Below is a small trained network, with its code and all its weights. Each question gives an input and a class and asks what happens when units are switched off, that is, made to give their printed mean instead of their output.

import numpy as np


def w(rows, s, z=0):
    codes = np.array(rows[::2]) - 128.0
    scale = np.full(codes.shape[1], s)
    scale[-1] = z or s
    return codes * scale


def norm(h):
    return h / np.sqrt((h * h).mean(-1, keepdims=True) + 1e-5)


def f(y):
    return np.maximum(y, 0)


def log_softmax(a):
    a = a - a.max(-1, keepdims=True)
    return a - np.log(np.exp(a).sum(-1, keepdims=True))


def net(x, mask):
    res = np.array(x, float).reshape(1, 3) / 4 @ E
    u = 0
    for l in range(3):
        y = f(norm(res) @ A[l][:, :-1].T + A[l][:, -1])
        res = res + np.where(mask[u : u + 3], y, B[l][:, -1]) @ B[l][:, :-1]
        u += 3
    return log_softmax(norm(res)[-1] @ U[:, :-1].T + U[:, -1])


A, B = {}, {}
E = w([
[78,86,82,89,198],'x0',
[254,185,191,80,123],'x1',
[92,204,77,116,117],'x2',
],0.0079)
A[0] = w([
[101,181,94,167,73,8],'L0N1',
[146,49,139,254,112,25],'L0N2',
[152,233,102,61,153,2],'L0N3',
],0.0085,0.0063)
B[0] = w([
[157,103,149,8,45,190],'L0N1',
[153,192,95,172,183,239],'L0N2',
[138,147,157,186,234,252],'L0N3',
],0.012,0.0021)
A[1] = w([
[136,132,2,123,213,149],'L1N1',
[185,104,87,71,205,2],'L1N2',
[48,59,188,153,61,51],'L1N3',
],0.0096,0.0037)
B[1] = w([
[73,185,180,162,139,253],'L1N1',
[136,6,99,41,80,173],'L1N2',
[215,104,185,61,115,155],'L1N3',
],0.013,0.0064)
A[2] = w([
[228,79,201,208,1,3],'L2N1',
[60,199,63,147,14,164],'L2N2',
[228,160,123,247,95,170],'L2N3',
],0.0091,0.0062)
B[2] = w([
[57,56,215,30,203,207],'L2N1',
[234,113,35,98,51,227],'L2N2',
[78,166,57,252,121,255],'L2N3',
],0.011,0.006)
U = w([
[111,188,38,248,109,232],'0',
[99,123,203,163,237,2],'1',
[199,74,97,43,56,203],'2',
],0.017,0.00062)

Each question gives the input, the list of numbers given to net, and the class t.
The units are the neurons (one row each of A and B). Each row of codes is followed by its name. A weight is (code - 128) times the scale printed after its matrix; where a second scale follows, it is the last column's (A, B and U).
mask holds one flag per neuron, layer by layer. A switched-off neuron (its flag False) gives its mean, the last column of its row in B, instead of its output. The means were averaged over made-up inputs and are rounded, as every weight is.
A unit's drop is (log p(t) with every unit on - log p(t) with that unit switched off) / (log p(t) with every unit on - log p(t) with every unit switched off).
The circuit of an input: a set's keep is (log p(t) with only the set's units on - log p(t) with every unit switched off) / (log p(t) with every unit on - log p(t) with every unit switched off). Starting from all 9 units, units are removed one at a time, each time the one whose removal leaves the highest keep (on an exact tie, the one counted first), for as long as the keep stays at least 0.8.
units of the circuit, in order: the units of the circuit, biggest drop first
most important unit: the unit with the biggest drop
top k neurons: the k neurons with the biggest drops, biggest first
top k neurons in layer l: the k neurons of layer l with the biggest drops, biggest first
drop when u is switched off: that unit's drop, to one decimal
input [4,-6,0], class 1: most important unit -> L1N3
input [3,1,6], class 1: top 2 neurons -> L0N3; L2N3
input [-5,1,0], class 1: top 4 neurons -> L2N1; L1N1; L0N2; L0N3
input [0,5,1], class 0: top 4 neurons -> L2N1; L0N3; L0N1; L1N3
input [2,5,2], class 1: top 2 neurons -> L0N3; L2N2
input [-1,7,-3], class 1: top 2 neurons in layer 2 -> L2N2; L2N1
input [-7,8,3], class 0: top 4 neurons -> L2N3; L1N2; L1N3; L0N1
input [-2,8,-8], class 1: top 2 neurons -> L2N2; L2N1
input [-2,5,1], class 0: top 2 neurons in layer 1 -> L1N2; L1N3
input [7,1,-4], class 2: top 2 neurons in layer 0 -> L0N3; L0N2
input [6,4,-6], class 2: drop when L1N2 is switched off -> 0.2
input [8,6,-2], class 2: drop when L1N2 is switched off -> 2.5
input [-4,7,-2], class 1: drop when L2N1 is switched off -> 1.9
input [8,8,8], class 1: units of the circuit, in order -> L0N3
